Below is a small trained network, with its code and all its weights. Each question gives an input and a class and asks what happens when units are switched off, that is, made to give their printed mean instead of their output.

import numpy as np


def w(rows, s, z=0):
    codes = np.array(rows[::2]) - 128.0
    scale = np.full(codes.shape[1], s)
    scale[-1] = z or s
    return codes * scale


def norm(h):
    return h / np.sqrt((h * h).mean(-1, keepdims=True) + 1e-5)


def f(y):
    return y / 2 * (1 + np.tanh(0.7978845608 * (y + 0.044715 * y**3)))


def log_softmax(a):
    a = a - a.max(-1, keepdims=True)
    return a - np.log(np.exp(a).sum(-1, keepdims=True))


def net(x, mask):
    res = np.array(x, float).reshape(1, 4) / 4 @ E
    u = 0
    for l in range(2):
        y = f(norm(res) @ A[l][:, :-1].T + A[l][:, -1])
        res = res + np.where(mask[u : u + 5], y, B[l][:, -1]) @ B[l][:, :-1]
        u += 5
    return log_softmax(norm(res)[-1] @ U[:, :-1].T + U[:, -1])


A, B = {}, {}
E = w([
[79,253,114,65,24,174,95],'x0',
[153,169,108,97,208,109,47],'x1',
[83,189,34,115,17,30,99],'x2',
[191,123,85,29,146,102,217],'x3',
],0.0027)
A[0] = w([
[146,27,93,165,119,2,133,95],'L0N0',
[110,158,34,158,86,67,15,2],'L0N1',
[40,164,222,152,76,162,98,30],'L0N2',
[156,99,61,53,107,141,176,146],'L0N3',
[103,191,48,43,105,63,194,56],'L0N4',
],0.0048,0.0031)
B[0] = w([
[31,72,119,111,158,66,156,253],'L0N0',
[132,195,71,139,120,80,39,224],'L0N1',
[75,83,119,162,82,131,182,156],'L0N2',
[195,176,123,87,83,95,159,215],'L0N3',
[230,97,130,133,110,255,180,253],'L0N4',
],0.0072,0.0021)
A[1] = w([
[160,121,45,139,18,72,93,84],'L1N0',
[145,212,35,165,96,76,2,1],'L1N1',
[49,147,205,166,49,154,140,127],'L1N2',
[193,35,187,193,131,189,129,144],'L1N3',
[222,89,149,193,217,159,99,123],'L1N4',
],0.0056,0.0032)
B[1] = w([
[140,150,150,141,210,120,101,217],'L1N0',
[161,210,74,152,196,49,126,240],'L1N1',
[152,110,58,148,96,140,87,193],'L1N2',
[80,174,89,208,130,142,137,251],'L1N3',
[77,186,255,127,116,131,125,235],'L1N4',
],0.008,0.0026)
U = w([
[187,27,112,79,139,61,231,107],'0',
[57,133,237,204,156,178,143,181],'1',
[172,156,233,22,146,147,90,99],'2',
[158,80,131,119,130,150,86,3],'3',
[28,15,114,148,145,59,109,89],'4',
[157,192,52,144,151,51,41,207],'5',
[90,90,46,218,19,199,84,131],'6',
[253,157,92,67,43,225,152,180],'7',
],0.011,0.0043)

Each question gives the input, the list of numbers given to net, and the class t.
The units are the neurons (one row each of A and B). Each row of codes is followed by its name. A weight is (code - 128) times the scale printed after its matrix; where a second scale follows, it is the last column's (A, B and U).
mask holds one flag per neuron, layer by layer. A switched-off neuron (its flag False) gives its mean, the last column of its row in B, instead of its output. The means were averaged over made-up inputs and are rounded, as every weight is.
A unit's drop is (log p(t) with every unit on - log p(t) with that unit switched off) / (log p(t) with every unit on - log p(t) with every unit switched off).
The circuit of an input: a set's keep is (log p(t) with only the set's units on - log p(t) with every unit switched off) / (log p(t) with every unit on - log p(t) with every unit switched off). Starting from all 10 units, units are removed one at a time, each time the one whose removal leaves the highest keep (on an exact tie, the one counted first), for as long as the keep stays at least 0.8.
units of the circuit, in order: the units of the circuit, biggest drop first
k most important neurons: the k neurons with the biggest drops, biggest first
k most important neurons of layer l: the k neurons of layer l with the biggest drops, biggest first
drop when u is switched off: that unit's drop, to one decimal
input [8,4,-5,-2], class 6: units of the circuit, in order -> (L0N2; L1N2)
input [-7,-7,-4,3], class 1: 2 most important neurons -> (L1N3; L1N4)
input [0,8,-4,-4], class 1: most important neuron -> (L0N1)
input [5,1,-6,-8], class 6: 2 most important neurons -> (L1N2; L0N2)
input [-4,4,1,-4], class 4: 2 most important neurons of layer 0 -> (L0N4; L0N0)
input [-1,2,-2,3], class 2: 2 most important neurons -> (L0N4; L0N0)
input [1,4,-4,4], class 2: 2 most important neurons of layer 0 -> (L0N4; L0N3)
input [-7,-8,-1,1], class 4: 2 most important neurons of layer 0 -> (L0N0; L0N4)
input [7,4,-7,-7], class 6: 2 most important neurons -> (L1N2; L0N2)
input [-5,8,-1,2], class 1: 2 most important neurons -> (L1N4; L0N1)
input [2,7,-1,3], class 2: 3 most important neurons of layer 1 -> (L1N4; L1N2; L1N3)
input [-7,-7,2,-5], class 4: 2 most important neurons -> (L0N0; L0N4)
input [-1,-3,2,0], class 0: 2 most important neurons of layer 1 -> (L1N3; L1N4)
input [1,-8,-6,-8], class 6: units of the circuit, in order -> (L1N2)
input [-7,-5,-5,4], class 1: 2 most important neurons -> (L1N4; L1N3)
input [-8,7,-6,7], class 1: drop when L0N1 is switched off -> 0.1
input [4,5,-1,5], class 7: drop when L0N4 is switched off -> 0.1
input [1,3,5,4], class 7: drop when L0N4 is switched off -> 1.2
